<58> [  9  15 -29 -27  -6  10   9  21  -7 -21 -45   8   4  11 -13  28  24  -4
  23  34   7  37 -18  42 -26 -14  12  12 -12]
<57> [-33   6 -11 -15  -5 -19 -29  17 -27 -13   5 -15  14 -10 -21   3   7   6
  13  -2 -70   6 -22  58 -12  49 -10   0  -7]
<51> [-13  27 -50 -40   8  33 -51  40 -28  10 -39   8  17   0 -27 -20  50  31
  32  -4 -10 -10  16   9 -30  -9 -24  -2 -46]
<54> [  0  -1 -35  18 -39  77  35 -43  50  -4  13 -24 -34  -4  26   4 -16   5
 -12 -11  35  26  15 -12  -1 -58   0  14   0]
<57> [ 47  -7  24  -9   1 -67  12   6 -12   6  -3  20   4  56 -18  -3 -25  -6
  17  17  43 -40  24 -52  21  54  13 -13  28]
<58> [ 35  -1   4   3  -2 -34  44 -19  16 -21 -19  -2  -7  34  -9  25 -28 -21
   0  31  38  20 -16  -7  13  21  22  -1  28]
<57> [ 12 -14  34   2  16  34 -40  26 -22  21   2  42  11 -19  18   6  36   1
  14  20  -9  -8   4  22 -25 -45  -5  12 -22]
<54> [-52  12 -25 -14 -39  50 -31  12   0   9  22 -20 -14 -19  11   6  29  20
  17 -37 -37   2  18  13  -6 -23 -20   9 -17]
<51> [-10  20 -46 -21  18 -32  33  12  -3 -15 -34 -17  11 -11 -19 -38  -8   6
 -18 -11   4   2   2  -5 -12  10   8  -9 -10]
<58> [-20   1  39 -27  47 -12 -28  24 -11  19   8   8  -6 -53   4  -1  13 -12
   5  -6 -44  -9  14  13 -10 -37 -35   5   3]
<57> [  0   7 -16  -9  -2 -23  19 -10   9  -4   1 -19  -8   8 -12 -17 -26   2
  -3 -10   4  -9  14 -20   8  21  -5  -7  12]
<58> [ 24  -7 -51   8 -20  28  -4 -57  38 -12  33 -55 -13  63 -40  15 -42  18
   6 -10  28  -7   4 -22  39  76 -24  -5  35]
<54> [ 31 -36  30  34   2   1 -26  18 -22   7  26  35  38  44   6  28  34   6
  -9   1  39 -28 -19 -16  26  37  36   1   9]
<54> [ 14  11   5   3  38   2 -27   1  -4  22 -23  14  11   1 -11 -25  16   9
  -4  -7  30 -22   8 -50  10 -11 -18 -17 -19]
<51> [-12   1  13  -6   0  -9   1  17  -7   3   1   8   0 -12  11   7  14  -5
   0  -7  -5   0   2   1  -1 -16   6   3   1]
<51> [  0  -8  52   2  19 -10 -33  35 -29  13  -5  41  17 -10  14  28  43 -11
  10  13  -9  -2 -16  12  -2 -19   9   4  -7]
<51> [-12  14  24 -31  29 -21 -23  22 -12  -5 -24   5  -2 -16 -14  43  25 -20
  23  20 -31  26 -23  36  -3  -9 -18   5   7]
<57> [ -8 -18  68  46 -34  49   8 -36  32  16  38  14 -39 -26  62  39  -5 -24
  -7   1   3  24  -3  -8  14 -76   3  14  12]
<57> [-46   5  -8   8 -27  21   6 -10  11 -12  17 -26 -13 -28  16  16   3  -4
  -9 -19 -41  30 -19  36   0 -13   0   8  -1]
<51> [-11  11 -33 -24  -4  -9  17  20  -8  -6 -15  -5   3  -9  -5 -25   2   9
   1  -8  -4  -4  17   5 -20  -6   5   1 -11]
<54> [ 24  17   9  13   8 -42   4 -35  -4   2 -29   2  -6  10 -21 -50 -54  -2
   7  30 -12  -8  -2 -15 -10  39 -17 -27 -16]
<57> [ -8 -14 -23  19  32 -13  33  21  -4 -15  -4   0  41 -15   6 -14  25   3
 -58 -29  31  -1 -27  -7  11   0  45  -1  -1]
<58> [ -8   4 -43 -38   3  52  -2 -25  42 -10  20 -53 -36  -4 -21  39 -14   0
  18  -6  -9  26  17  26   5 -16 -47  21  32]
<58> [  9 -16  -1 -17  10   9   3  13   3  -6  15  -1   0   1  -1  28   8  -6
   4   7   2   4   3  24  -3  -7   1  18  22]
<51> [-53  38 -26 -22  -8 -26  16  15   1  -3 -26 -23  -9 -23  -1 -17  14   3
  -7 -42 -10   7   7 -29   9 -13  -3 -13 -13]
<57> [ 28 -42  90   9  38 -24   5   0   2  29  54  31 -15 -37  35  -5 -32 -27
 -12  11 -11 -35  34 -10  -1 -40 -11  11  36]
<57> [-16  10 -19   8 -21  46  -9   3   3  -4 -16   2   2  -4  11  17  34   7
   3  -2   5  26 -17  15  -7 -30   8   6 -24]
<54> [-72   8 -26 -52  21  14  23  40  11 -17  12 -37 -13 -81  14  27  31 -13
 -17 -39 -56  37   2  62 -18 -66 -11  30  16]
<57> [-29  -2   2 -25 -22 -58 -10  46 -41  -8  17   1  18   8 -10  -1   9   5
  15 -13 -50 -23   4  29  -5  60  16   0   7]
<54> [ 15  -1 -11 -22  -5  19  31 -12  32 -13  -1 -16 -28   8   1  42 -11 -16
  11  15  27  28   9   7   3 -31  -5  19  31]
<58> [-39  -6  30  38 -45 -23  31  20 -27  -9   3  28  13 -35  51 -21   9  -8
 -25  -6 -38  13 -25  32 -23 -18  56   0 -29]
<54> [-21  16 -93  -8  -4  72 -40 -16  14   1   4 -47  11  15 -37 -26  17  47
  -1 -41   5 -10  10 -11   6  27 -35  -6 -26]
<57> [ -2   5 -25  26  40  50 -35 -17  -1   4 -24  -2  25 -26 -12 -29  20  17
 -23   1  -9  14 -34  18 -13 -13 -17 -10 -43]
<58> [ 12  -8   0 -47  23 -20  34   5  20  -2  19 -18 -28 -19  -5   4 -35 -16
   6   4  -3  -7  43   5  -9 -23 -22  17  43]
<58> [ -8 -19  26  50 -41  11  43 -16  15 -25  13   7   0   2  43  52   7 -24
 -28   8  13  48 -52  30  14 -17  58  13  13]
<51> [ 44  16 -21  -4  22  10 -32 -34   6 -17 -47  -9   5  50 -54  35  -7  -2
  33  57  12  34 -44  27   4  51 -26  -9  -2]
<58> [-21  23 -26  24 -36  34   3 -26  13  -4 -23 -11  -9   3   8  -9   5  10
  -3  -9   7  25 -17 -11   1 -13   4 -10 -31]
<58> [-30  43   2  -6   9 -15 -21 -23   1   1 -43 -16 -18 -24 -17 -15 -10  -5
  16   7 -43  27 -20   4  -4  -1 -38 -22 -27]
<51> [  0   1 -21   1 -14  10  36  -6  24 -11  -3 -13  -8  14   8  21   5  -4
 -14 -15  45  14   0 -24  18 -17  21   6  16]
<54> [ -6  33   2 -44  37 -46  29  -2   9  -4 -46 -12 -27 -39 -15 -21 -30 -22
   9  18 -22  20  13   3 -21 -32 -31  -7   3]
<54> [ 31  16 -39 -16  68  -5 -22 -22  11   3 -33 -23  13  16 -57 -27 -14  13
  -5   5  26 -12  -2 -31  13  35 -42 -20  -2]
<54> [  6  -5  -8  16  58 -47 -18  -4 -25  -5  -9  -6  43  -8 -36 -50 -17   9
 -32  -1 -30 -20 -32  12   1  71  -5 -24 -12]
<51> [ 11 -10 -53 -48  38  34   3   7  14 -11  10 -30  -4 -22 -28  -3 -12   7
   4   9 -18   6  22  52 -31 -13 -33  24  16]
<51> [ -2  -9  21 -31 -28  51 -59  36 -25  19  20  29 -11  -1  11  34  38   8
  59  22 -38  -7  29  47 -34 -32 -24  26 -12]
[-10   3 -31 -34 -22  16 -12  31 -23   7   6   6  -1 -14  -1 -41   1  22
  25   0 -35 -23  44  28 -47  -9 -12  10 -25] => <51>
[ 17  14  -5  13   1 -35  -4 -15  -9  12 -17   4   8  27 -19 -51 -25  14
   0  -3  19 -34  13 -55  10  44  -4 -29 -16] => <58>
[ 15  13  -3  15  -6 -16   7   4 -13  10 -33  25  12  15   3 -41   3  10
  -4   1  36 -19   8 -47  -4  -2  18 -19 -30] => <58>
[-20   0  34  -6 -21 -36  29  28  -9  -3   2  17  -8 -15  30  19  11 -20
  -1  -6  -5   6   3  -1   1 -26  30   7  11] => <51>
[  7   4  26   4 -45  -1  -4   1  -4  19   8  22 -20  24  20  -2  -3   3
  27   0  19 -22  34 -42   4 -11   4  -4  -4] => <57>
[-31  15  -7 -19 -17  10 -11 -18  15   3  19 -34 -32 -18  -5   1 -22   1
  18 -14 -45   7  17  12   0  -1 -39   2   8] => <51>
[  4 -21  34   0  35 -27  17   1   4  -5  21   0   0 -29   8  12 -17 -23
 -20   7 -20   4  -9  25   1  -7   2   9  29] => <51>
[  6  -1  -8  32 -10   6 -13  -3 -15  11  -6  17  23  14   3 -42   6  21
 -14 -10  17 -25  -2 -30   0  19  16 -17 -32] => <54>
[ 11  -8  -1 -17  51  13 -19   7  -5   4  -3   2   8 -31 -13 -11   1  -1
  -2  15 -23   0   0  34 -23 -17 -26   7  -4] => <57>
[ 70 -33  34  15 -12  -9  86 -41  48 -29   8   6 -33  34  22  67 -53 -47
  -5  61  65  43 -12  13  10 -24  38  26  65] => <54>
[-15 -19  24  -9   5  -2  -3  38 -21  -5  17  18  13 -29  20  23  26 -10
  -3   5 -34   8 -10  53 -19 -21  17  20   5] => <58>
[-16  26  32 -10  47  -8 -30 -54  36   0 -10 -44 -38 -22 -30  47 -26 -29
  14  11 -40  43 -34   8  35   4 -71 -11  29] => <58>
[-13 -11   8   7 -12 -19 -14  12 -24 -15  13   1  19   4  -6  15   5  -1
   3  10 -45   8 -31  54  -6  46  15   3   1] => <58>
[-31  23 -26 -26  -3 -11  21 -26  28 -14   2 -52 -33 -19 -16   2 -35  -8
   3 -15 -33  22   6   9   7   6 -32  -1  20] => <51>
[-13   3 -14   1  -8  51  -1 -15  26   1   8 -17 -18 -12  11  22  12   1
  -2 -13   8  21   1   1   6 -39 -13  11   2] => <58>
[-27   3 -21 -14  37  -6  -5 -15   6  -3  17 -38  -4 -51 -18 -41 -34   4
 -18 -16 -64  -2   4  35 -16  11 -40  -3   1] => <57>
[-40  36  -2 -18 -47 -18  -3   9 -18   7 -21   1 -24 -22  10 -39 -12   6
  31  -3 -53   0  25   5 -31 -12 -14 -11 -35] => <54>
[-20  29 -40 -24 -72  32  12   8   5   1 -18  -4 -29  16  12  -6   8  16
  37  -7  10   7  38 -14 -20 -30   2   5 -24] => <54>
[-10  20  14 -45  24 -12  -5  12   8   6 -17  -7 -26 -22  -8  24   5 -17
  25   6 -13  13  17   0  -2 -36 -34   6  15] => <54>

(51) [ -6  24   4  53 -14 -19  -3  27  21 -43  36 -31  19 -19  20  32 -22  -6
   6 -19 -22  15 -25  -9 -16 -30   3  -9  -1]
(44) [ 60  50  -9 -37  15 -11  -1   7 -12  21  -6  79  27 -25 -36  -3  10 -50
   4 -10   4  33  18 -20  35  -5  27  43 -18]
(51) [ 13  17 -10  18  13 -31   7  30  -3 -14  15   1  37  11   3   3 -11 -26
  19 -36 -11  36 -30 -28  -4 -26  -7   6 -19]
(51) [ 21  19 -10  -4  20 -35  16  40 -19 -13  21  15  36  18   8   0   1 -22
  50 -55 -31  44 -25 -25  10 -21  -3  -5 -20]
(51) [-16 -20 -48  33  36  26  -3 -25  33 -17 -32 -27  25  22  -9 -24  -6 -15
 -68  42  63   0 -13 -35 -21 -47  -8 -12  -4]
(49) [-14  -7   2  14  -3  10  -7  25  -7 -19  17  -8  -8 -28  21  22  20  16
  25 -16 -20   2   2  25  21  -3  15 -43   6]
(49) [ 14  14 -14   6  15  -4  -5  14  -2  -1  -2  21  23 -16  -9   2   8 -25
  -5  -9  12  23  -8 -13  16 -16   9   5 -13]
(44) [ 22 -12   0 -23  -1  -8   6  -1  -6  22 -22  15   8  25 -19 -21 -24 -17
   3 -12   7  -2  10   0  -7 -21 -13  11  -8]
(49) [  5   1  21  -4 -14 -27  13  26  -2  40  22  27   3  -3   0  -3 -24 -16
  17 -35 -15  12   5  27  -2 -10  -2  30  -2]
(46) [ 42   5  20 -18 -36   5 -11  -3   6   6 -23  19  -8 -18 -28   6 -42 -19
  -4  -1  -5 -25  38  24  -3 -33   6   5   4]
(44) [-15  14 -14  19   1  33  -8 -48  30 -49  -8 -41 -15   0   4   9   6  25
 -44  63  17 -27   6 -26 -21   8   8 -14  20]
(44) [  8  15 -24  14   9  18   7 -34  40 -31 -10 -18  10  20  -9 -10 -28  -7
 -45  41  22 -11  13 -31 -31 -44   5   0  12]
(46) [-49  -6   8  29   5 -16  14   4   9  14  39 -24  -7  10  30   1  10  22
  -4  -1  -4   9 -29   3 -17  31 -10  19   7]
(51) [-45   0  16  29 -27  31  14 -13  43 -29  52 -37 -46 -22  43  27 -11  55
  -6  31 -33 -35  38  50 -20 -11  31 -36  52]
(49) [ 19 -13 -11 -15  -4  40 -21 -26   7   3 -46  14 -12 -22 -28  -6   1  -8
 -39  39  37 -28  36  13  13 -17  12 -15   5]
(46) [-49 -34  -8   2  22  17  19  15   2  42  29  16 -18  -7  29 -13  29  24
   1  -4   5   6  15  48  18   4  17 -15  19]
(49) [-22  20  11  19   0 -23  11   9   0 -14  41 -20   1   5  26  15  10  17
  21 -13 -28  16 -29 -14 -10  31  -4  12   2]
(49) [-12  27  21  22 -22   7 -14   9   9  -3  33  11 -19 -63  12  37  18   9
  -5  10 -13  -3   9  29  19  27  29   9  13]
(44) [-37  -3  -6 -26  29  -3  47 -19   7  32  42  11 -19  48  29 -31  18  34
  12   9 -17   8  11   4 -13  27   7  20  26]
(44) [-40 -20   6 -38  12  14  28 -45  -5  22  11 -14 -43  49  21 -28  28  56
   5  33 -10 -24  13   5 -15  64  -7   7  28]
(46) [ -6  -9  28  18 -36 -14   1  10  15  16  13 -13 -10  -7   3   9 -43  -1
  -4 -12 -10 -16   7  32 -23 -17 -10  15   8]
(46) [ 13  -5 -10  19  -2   1 -11  21   2 -25 -10 -10  18 -11  -3  10 -14 -16
   4 -16   2   5  -5  -1   3 -42   0 -30  -9]
(46) [  0 -33  15   5 -29  18   0  30  17  34   5  23 -17 -36   0   5 -37  -7
  -2 -19  -2 -20  51  81   9 -64  20 -25  19]
(51) [ 22 -20  -7 -38   2  38 -38 -11 -46 -25 -60   3 -17 -26 -18   9  54  13
  19  13   9 -22  10   0  48  39   3 -56 -13]
(46) [-27 -40   9   2  -2 -12  13  16  -7  28   6 -16  -7  27  15 -15 -12  13
  16 -26  -5  -3  -9  25 -12  -4 -22  -7   1]
(44) [ 22  37   9 -17   0  -2 -20  13 -28   5   7  45   0 -54 -10  25  47 -12
  19  -7 -10  20  -1  -1  48  49  25  16 -13]
(49) [-25  10   6  10   2 -15  13 -18   2 -23  22 -40  -7  34  22   2   7  29
  10   9 -20  -1 -29 -30 -27  39 -17   9   6]
(49) [ -24  -42  -11    3   -6   63  -25   -9   -8  -56  -25  -45  -39  -27
   22   22   38   52   11   27   -6  -43   27   35   25   -2   17 -108
   23]
(46) [-43   6 -11  88   5 -17  -6  39  26 -43  44 -52  28 -23  37  33  -4  -1
 -11 -17  -1  28 -53 -12 -16 -28  -3 -20  -6]
(44) [-16 -59  27 -15 -35  15 -25 -24 -27   1 -53 -54 -40  20  -6  -4  -3  38
   5  13   6 -56  -4  21 -13  44 -43 -30  -2]
(51) [-30 -24 -11  -2   6  40   8 -38  27   8  -6 -12 -29   9   7 -16   3  29
 -40  50  24 -32  33  21 -13  -5  11 -14  30]
(51) [ -6   6  23  -1 -22  -2   2   1   3   5  19   0 -20 -14   9  14  -5  15
  10  -1 -21 -12  12  24  -2  16   7   6  13]
[-32 -30   2  13   2  -8  18  11   6  10  17 -26  -5  29  23 -11 -15  18
  10 -16  -9  -2  -8  17 -21 -14 -15 -13   9] => (44)
[ -6  33  21  30 -13 -23  -3  53  -1  13  59  34   8 -67  19  40  13 -14
  25 -39 -30  34  -7  33  30   6  30  17  -2] => (49)
[-12   1  -4  39 -17  36 -31   5   8 -80  -1 -51 -14 -47  21  47  20  29
   4  18 -14 -22   1   8  13 -10  18 -78  12] => (51)
[  9  28  -4 -25  16   1  10 -12  -5  12  13  36  -2  -5  -3  -4  26  -1
   3  11  -5  13  11 -10  17  27  20  24   4] => (44)
[  4 -42  24 -20 -16 -26  -2  38 -38  45 -14  11  -2  11  -4 -10 -11  -7
  43 -56 -13   2  -9  35  11   6 -28  -2 -19] => (44)
[ 17   5   3   0  -8   1 -24  13 -23 -26 -18  -5   5 -24  -6  20  17  -4
  19 -11  -7   1 -13  -8  21  13  -2 -23 -16] => (51)
[  1  10  39  -4 -37 -14   3   5  10  49  25  30 -22 -29  -5   9 -26  -5
  -5  -6 -12 -11  25  46  -4  13   9  49  13] => (49)
[  2  -6   4  -9  -7   5   1 -17   4   8 -11  -3  -9   9  -7  -8  -9   4
 -11  14   7 -14   9   2 -10   4  -5   8   5] => (49)
[-51 -26  -2  64   1 -14   5  42  17  -5  38 -41  12  -6  38  14 -11   8
   1 -29  -3  16 -35  21 -15 -29 -10 -23   1] => (46)
[-19  -7  15   5 -17  10  -3  -2   1  -9  13 -19 -25 -12  17  15   7  28
  10   6 -18 -18   8  23   0  18   5 -19  15] => (49)
[ -3  14   9   8  -6 -17  15  18   5  -5  34   0   3   1  17   9 -11   3
  24 -23 -30  12  -2   6  -6  -9   6   2   6] => (51)
[ 15   8  25 -30 -21   0  -9  18 -35 -12   8  12 -23 -25   9  25  26  21
  60 -26 -48  -6  13  24  32  37  12 -29   2] => (51)
[-40   5  -3  -9  31 -19  47  18   1  38  67  26  -4  25  40 -17  24  21
  32 -24 -30  34  -2  16   3  18  15  19  18] => (44)
[-12  15 -10  16  16 -21  36  25  18 -13  52  -2  18  25  30  -2 -17   1
  27 -31 -33  29  -5  -4 -16 -41  10  -7  11] => (51)
[-23  17  40  10 -34 -22  27   2  28  32  61   4 -27  -3  22   9 -37  18
   4  -5 -36 -10  20  41 -29   8   9  45  30] => (51)
[-20 -14  -5  15  -7  35 -11 -25  20 -16 -11 -25 -22 -15   4   6   5  22
 -34  41  19 -30  17  14  -6  -1   8 -24  18] => (51)
[  6  22  29   2 -27 -18   0  31 -14 -22  37  -1 -10 -26  21  35   2  14
  55 -36 -57   5   0  20  13  14  12 -16   5] => (51)
[  7   8  12  -9  -9 -13   7 -15   8  26  -1  11  -2  12 -13 -12 -21 -10
 -16   8   7  -5   4  -3 -17   8  -8  43   1] => (49)
[-23  21  -5  21  13 -12   5  -4  -1 -38  26 -34   6  13  25  13  23  21
  12   4 -17  15 -37 -37 -10  33  -6  -3  -1] => (49)
